Below are the code and all the weights of a small trained network. Each question names an input and a class and asks about switching units off, where a switched-off unit gives its printed mean instead of its output.

import numpy as np


def w(rows, s, z=0):
    codes = np.array(rows[::2]) - 128.0
    scale = np.full(codes.shape[1], s)
    scale[-1] = z or s
    return codes * scale


def f(y):
    return np.maximum(y, 0)


def log_softmax(a):
    a = a - a.max(-1, keepdims=True)
    return a - np.log(np.exp(a).sum(-1, keepdims=True))


def net(x, mask):
    res = np.array(x, float).reshape(1, 4) / 4 @ E
    y = f(res @ A[0][:, :-1].T + A[0][:, -1])
    res = res + np.where(mask, y, B[0][:, -1]) @ B[0][:, :-1]
    return log_softmax(res[-1] @ U[:, :-1].T + U[:, -1])


A, B = {}, {}
E = w([
[128,128,128],'x0',
[137,62,224],'x1',
[88,227,197],'x2',
[9,85,115],'x3',
],0.014)
A[0] = w([
[146,155,142,151],'n1',
[134,94,180,143],'n2',
[177,96,103,183],'n3',
[121,125,102,102],'n4',
[139,85,194,158],'n5',
[162,164,149,167],'n6',
[87,73,96,131],'n7',
[108,78,90,179],'n8',
[131,91,168,160],'n9',
[140,182,96,194],'n10',
[209,104,105,203],'n11',
[119,165,66,243],'n12',
[118,161,84,254],'n13',
[162,150,117,158],'n14',
[155,116,173,110],'n15',
[153,157,155,137],'n16',
[3,143,147,70],'n17',
[100,87,104,132],'n18',
],0.022,0.0076)
B[0] = w([
[134,213,126,172],'n1',
[146,114,230,190],'n2',
[73,20,118,190],'n3',
[150,96,104,147],'n4',
[165,120,246,209],'n5',
[117,194,146,194],'n6',
[201,150,116,206],'n7',
[200,136,92,203],'n8',
[159,117,179,186],'n9',
[90,157,91,204],'n10',
[22,74,133,213],'n11',
[126,135,44,219],'n12',
[102,157,63,207],'n13',
[92,148,119,174],'n14',
[147,145,192,175],'n15',
[141,175,175,180],'n16',
[86,32,116,250],'n17',
[214,165,116,185],'n18',
],0.013,0.02)
U = w([
[6,67,49,253],'0',
[56,24,191,175],'1',
[97,254,86,32],'2',
[148,219,193,86],'3',
[203,151,25,106],'4',
[241,102,150,86],'5',
],0.0096,0.0033)

Each question gives the input, the list of numbers given to net, and the class t.
The units are the neurons (one row each of A and B). Each row of codes is followed by its name. A weight is (code - 128) times the scale printed after its matrix; where a second scale follows, it is the last column's (A, B and U).
mask holds one flag per neuron, in row order. A switched-off neuron (its flag False) gives its mean, the last column of its row in B, instead of its output. The means were averaged over made-up inputs and are rounded, as every weight is.
A unit's drop is (log p(t) with every unit on - log p(t) with that unit switched off) / (log p(t) with every unit on - log p(t) with every unit switched off).
The circuit of an input: a set's keep is (log p(t) with only the set's units on - log p(t) with every unit switched off) / (log p(t) with every unit on - log p(t) with every unit switched off). Starting from the 12 units with the biggest drops (on a tie, the unit counted first), units are removed one at a time, each time the one whose removal leaves the highest keep (on an exact tie, the one counted first), for as long as the keep stays at least 0.8.
units of the circuit, in order: the units of the circuit, biggest drop first
top k neurons: the k neurons with the biggest drops, biggest first
drop of u: that unit's drop, to one decimal
input [-5,6,-1,-7], class 1: units of the circuit, in order -> (n11)
input [7,4,-1,1], class 5: top 2 neurons -> (n17, n11)
input [7,-8,1,-8], class 2: top 3 neurons -> (n17, n6, n1)
input [-3,-7,0,7], class 4: top 3 neurons -> (n11, n7, n18)
input [7,0,5,0], class 2: top 3 neurons -> (n11, n3, n5)
input [7,8,5,0], class 3: top 2 neurons -> (n11, n3)
input [3,3,-5,1], class 5: top 2 neurons -> (n17, n8)
input [1,4,-1,-8], class 1: top 2 neurons -> (n11, n3)
input [-7,-8,-4,-2], class 0: drop of n14 -> 0.0
input [0,7,2,-1], class 3: drop of n17 -> 0.2
input [-1,-2,-2,-8], class 0: drop of n11 -> 0.1
